Below is a small trained network, with its code and all its weights. Each question gives an input and a target symbol and asks what happens when units are switched off, that is, made to give their printed mean instead of their output.

import numpy as np


def w(rows, s, z=0):
    codes = np.array(rows[::2]) - 128.0
    scale = np.full(codes.shape[1], s)
    scale[-1] = z or s
    return codes * scale


def norm(h):
    return h / np.sqrt((h * h).mean(-1, keepdims=True) + 1e-5)


def softmax(a):
    e = np.exp(a - a.max(-1, keepdims=True))
    return e / e.sum(-1, keepdims=True)


def log_softmax(a):
    a = a - a.max(-1, keepdims=True)
    return a - np.log(np.exp(a).sum(-1, keepdims=True))


def net(x, mask):
    ids = ['ΔΘΞΠΦΩαβγεζηλστ'.index(c) for c in x.split()]
    T = len(ids)
    res = E[ids] + P[:T]
    u = 0
    for l in range(3):
        r = norm(res)
        for j in range(3):
            rows = slice(3 * j, 3 * j + 3)
            q, k, v = (r @ M[l][rows].T for M in (Q, K, V))
            z = softmax(np.where(np.tri(T) > 0, q @ k.T / 3**0.5, -1e9)) @ v
            o = O[l][rows]
            res = res + np.where(mask[u + j], z, o[:, -1]) @ o[:, :-1]
        u += 3
    return log_softmax(norm(res)[-1] @ U[:, :-1].T + U[:, -1])


Q, K, V, O = {}, {}, {}, {}
E = w([
[151,137,152,139,105,181,183],'Δ',
[92,135,186,89,218,181,48],'Θ',
[200,22,204,48,114,112,249],'Ξ',
[54,165,27,53,138,80,61],'Π',
[104,83,184,131,134,126,89],'Φ',
[204,150,85,151,120,145,61],'Ω',
[65,214,205,68,102,133,127],'α',
[94,118,131,120,128,94,163],'β',
[231,136,135,104,166,102,99],'γ',
[138,98,127,130,146,122,180],'ε',
[92,117,87,167,76,153,110],'ζ',
[62,152,136,3,74,119,187],'η',
[89,164,99,154,217,138,159],'λ',
[126,60,57,134,170,79,98],'σ',
[140,100,125,133,117,220,134],'τ',
],0.02)
P = w([
[187,149,107,3,141,143,97],'0',
[157,165,135,23,116,165,114],'1',
[146,158,140,52,116,160,113],'2',
[126,149,143,64,113,160,120],'3',
[109,129,152,73,115,167,126],'4',
[107,130,148,75,122,153,130],'5',
[107,131,156,91,118,173,138],'6',
[102,134,154,99,127,156,125],'7',
[93,111,164,96,127,171,137],'8',
[86,121,169,122,135,172,114],'9',
],0.0055)
Q[0] = w([
[11,45,109,116,190,219,118],'L0H1',
[240,79,110,197,80,74,88],'L0H1',
[122,171,156,148,144,208,170],'L0H1',
[186,57,64,158,127,71,131],'L0H2',
[163,189,65,240,168,185,127],'L0H2',
[148,75,128,198,94,147,7],'L0H2',
[32,161,214,121,39,123,157],'L0H3',
[93,159,216,121,20,75,145],'L0H3',
[146,83,117,104,254,216,82],'L0H3',
],0.011)
K[0] = w([
[10,93,157,187,211,198,130],'L0H1',
[223,83,102,162,100,81,75],'L0H1',
[105,157,161,184,83,156,214],'L0H1',
[180,69,100,102,114,17,148],'L0H2',
[200,217,67,175,78,139,158],'L0H2',
[162,109,109,168,32,129,67],'L0H2',
[199,156,95,94,46,163,121],'L0H3',
[215,171,91,87,17,63,138],'L0H3',
[48,111,174,205,166,166,69],'L0H3',
],0.011)
V[0] = w([
[94,146,59,185,82,45,65],'L0H1',
[185,89,51,143,240,48,124],'L0H1',
[167,97,140,119,28,92,92],'L0H1',
[96,207,72,175,217,199,146],'L0H2',
[158,106,123,71,160,99,208],'L0H2',
[128,124,151,88,45,86,156],'L0H2',
[138,166,159,48,147,177,65],'L0H3',
[172,63,124,56,3,93,104],'L0H3',
[84,93,199,129,125,174,56],'L0H3',
],0.0059)
O[0] = w([
[152,146,92,50,118,44,142,96],'L0H1',
[136,164,141,154,215,22,165,137],'L0H1',
[168,214,112,93,75,93,53,145],'L0H1',
[123,131,89,83,193,235,208,125],'L0H2',
[53,205,254,220,118,163,175,93],'L0H2',
[119,191,189,153,104,132,67,89],'L0H2',
[136,65,78,119,77,204,78,254],'L0H3',
[116,158,215,144,62,81,57,159],'L0H3',
[97,80,138,50,95,173,118,186],'L0H3',
],0.0057,0.0049)
Q[1] = w([
[106,97,148,72,198,80,153],'L1H1',
[103,71,93,143,181,55,123],'L1H1',
[73,102,75,72,139,124,88],'L1H1',
[176,155,91,180,160,135,151],'L1H2',
[48,83,204,165,120,163,157],'L1H2',
[85,61,198,150,115,183,146],'L1H2',
[105,105,148,115,96,109,2],'L1H3',
[104,175,145,55,160,53,116],'L1H3',
[162,144,151,86,144,126,135],'L1H3',
],0.013)
K[1] = w([
[78,228,115,109,143,178,111],'L1H1',
[88,226,50,173,184,120,78],'L1H1',
[164,167,96,144,118,150,57],'L1H1',
[113,101,175,169,113,144,113],'L1H2',
[143,173,93,137,71,92,201],'L1H2',
[167,199,104,143,75,134,195],'L1H2',
[147,98,154,99,92,57,8],'L1H3',
[194,210,75,153,82,95,104],'L1H3',
[154,173,86,120,163,146,112],'L1H3',
],0.013)
V[1] = w([
[128,92,177,105,90,146,165],'L1H1',
[152,50,116,58,62,46,212],'L1H1',
[196,53,198,69,31,87,149],'L1H1',
[166,184,105,91,76,120,104],'L1H2',
[166,136,85,202,23,110,227],'L1H2',
[111,61,188,67,167,87,32],'L1H2',
[136,151,124,145,232,151,4],'L1H3',
[242,91,142,98,38,112,190],'L1H3',
[206,54,190,93,134,200,232],'L1H3',
],0.0039)
O[1] = w([
[130,96,99,113,169,126,127,113],'L1H1',
[108,113,106,72,88,133,133,113],'L1H1',
[97,96,70,84,93,126,183,200],'L1H1',
[126,157,98,69,174,110,163,204],'L1H2',
[191,148,160,171,165,71,118,38],'L1H2',
[97,113,93,142,123,165,148,213],'L1H2',
[113,132,102,28,109,122,109,252],'L1H3',
[134,84,170,187,113,224,121,166],'L1H3',
[101,141,84,254,118,111,145,104],'L1H3',
],0.0053,0.0029)
Q[2] = w([
[172,249,123,201,58,89,131],'L2H1',
[171,225,142,172,114,38,154],'L2H1',
[90,39,150,74,86,178,82],'L2H1',
[180,63,144,132,76,110,168],'L2H2',
[209,174,162,138,134,87,93],'L2H2',
[116,77,63,126,143,170,189],'L2H2',
[130,155,79,199,157,101,77],'L2H3',
[156,194,66,174,151,41,82],'L2H3',
[138,138,109,129,119,92,41],'L2H3',
],0.013)
K[2] = w([
[233,239,58,177,20,127,162],'L2H1',
[176,248,88,161,85,67,154],'L2H1',
[42,33,204,98,121,171,39],'L2H1',
[225,1,167,95,50,143,154],'L2H2',
[172,194,71,188,63,100,111],'L2H2',
[140,3,167,123,213,109,161],'L2H2',
[51,101,178,93,53,94,161],'L2H3',
[144,45,230,66,112,70,149],'L2H3',
[203,12,141,120,109,63,146],'L2H3',
],0.0094)
V[2] = w([
[107,80,122,152,2,127,112],'L2H1',
[111,215,105,116,125,194,161],'L2H1',
[77,184,96,132,157,130,123],'L2H1',
[160,150,97,117,103,143,163],'L2H2',
[136,103,160,132,97,126,75],'L2H2',
[201,75,149,104,108,122,200],'L2H2',
[89,161,120,122,175,147,44],'L2H3',
[119,119,101,168,109,145,159],'L2H3',
[84,164,98,156,126,132,106],'L2H3',
],0.0091)
O[2] = w([
[135,184,103,188,125,82,113,252],'L2H1',
[165,128,176,68,215,113,159,69],'L2H1',
[132,120,122,81,194,184,105,53],'L2H1',
[134,190,163,100,162,124,148,155],'L2H2',
[149,74,160,119,125,93,108,198],'L2H2',
[139,177,162,1,87,82,152,118],'L2H2',
[155,124,143,224,182,98,110,226],'L2H3',
[120,130,97,140,113,131,99,45],'L2H3',
[142,135,112,162,153,170,82,91],'L2H3',
],0.0092,0.0034)
U = w([
[154,152,157,189,130,129,188,232],'Δ',
[133,2,128,83,106,196,119,36],'Θ',
[92,150,116,49,57,97,204,171],'Ξ',
[20,215,67,116,192,126,54,5],'Π',
[96,116,82,180,48,106,98,155],'Φ',
[211,146,173,110,161,94,81,139],'Ω',
[74,114,181,104,197,162,32,27],'α',
[101,87,204,163,126,94,36,78],'β',
[191,70,196,112,99,83,168,80],'γ',
[110,153,159,174,160,89,152,227],'ε',
[190,163,40,101,102,142,106,98],'ζ',
[68,206,169,82,127,135,94,107],'η',
[108,225,41,139,180,132,227,222],'λ',
[100,63,98,110,165,18,147,126],'σ',
[171,132,148,158,85,189,164,64],'τ',
],0.0094,0.0034)

Each question gives the input, a string of symbols that net reads in full, and the target symbol t.
The units are the heads (3 rows each of Q, K, V and O). Each row of codes is followed by its name. A weight is (code - 128) times the scale printed after its matrix; where a second scale follows, it is the last column's (O and U).
mask holds one flag per head, layer by layer. A switched-off head (its flag False) gives its mean, the last column of its rows in O, instead of its output. The means were averaged over made-up inputs and are rounded, as every weight is.
A unit's drop is (log p(t) with every unit on - log p(t) with that unit switched off) / (log p(t) with every unit on - log p(t) with every unit switched off).
The circuit of an input: a set's keep is (log p(t) with only the set's units on - log p(t) with every unit switched off) / (log p(t) with every unit on - log p(t) with every unit switched off). Starting from all 9 units, units are removed one at a time, each time the one whose removal leaves the highest keep (on an exact tie, the one counted first), for as long as the keep stays at least 0.8.
circuit, biggest first: the units of the circuit, biggest drop first
unit that matters most: the unit with the biggest drop
heads that matter: for each layer, one digit per head in row order, 1 if its drop is at least 0.15 and else 0, layers parted by /
drop when u is switched off: that unit's drop, to one decimal
input λ Φ Ω Ω ζ η Φ σ, target Φ: circuit, biggest first	L2H1
input Δ Ω σ γ η, target η: circuit, biggest first	L0H2, L2H1, L0H1
input σ Θ σ η η Ω, target Θ: circuit, biggest first	L2H1, L0H3
input Δ σ τ σ Ω Ξ Δ, target Ξ: heads that matter	000 / 100 / 010
input σ η ζ, target ζ: heads that matter	110 / 000 / 100
input Ω γ Ω λ η σ, target λ: heads that matter	001 / 000 / 010
input Ω Φ Ξ σ, target Ξ: heads that matter	100 / 000 / 011
input Ω η Ω η Ω α ζ Ω, target Ω: circuit, biggest first	L2H1, L1H3, L0H1
input α Ω Φ Φ β, target Φ: heads that matter	000 / 000 / 100
input Ω γ Θ Ω η, target Θ: circuit, biggest first	L2H1, L2H2
input η Ω σ Ω σ Ω η Ω, target Ω: circuit, biggest first	L0H3, L2H1
input Ω Θ Θ Ω σ Ω Φ Ω η η, target Φ: circuit, biggest first	L2H1, L2H2
input η Φ Ω η Δ, target Φ: heads that matter	100 / 000 / 100
input η Ω Θ Ω Ω Π ε Θ Ω γ, target Θ: heads that matter	001 / 010 / 100
input Ω τ γ ε, target Δ: circuit, biggest first	L0H2
input Ω Θ Ω, target Θ: circuit, biggest first	L2H1, L1H2
input Φ η η Φ Ω Ω Ω Ω Ω η, target Φ: circuit, biggest first	L2H1, L0H2
input Θ Θ Ω Π Θ ζ, target Θ: heads that matter	010 / 000 / 100
input Ω Ω ζ η, target η: circuit, biggest first	L0H2, L2H1
input Ω η Φ Ξ ζ, target Ξ: unit that matters most	L2H2
input η Φ Ω, target Φ: circuit, biggest first	L2H1, L1H2
input η ζ σ Ω Ω λ τ, target λ: heads that matter	101 / 000 / 010
input σ λ β Ω ε, target λ: heads that matter	001 / 001 / 010
input γ σ Ω Ω τ η Ω β ε, target Δ: heads that matter	000 / 000 / 000
input η η σ η Θ η Ω Φ, target Φ: heads that matter	000 / 000 / 100
input σ ζ η Ω λ η η Δ Φ τ, target Φ: drop when L1H3 is switched off	0.2
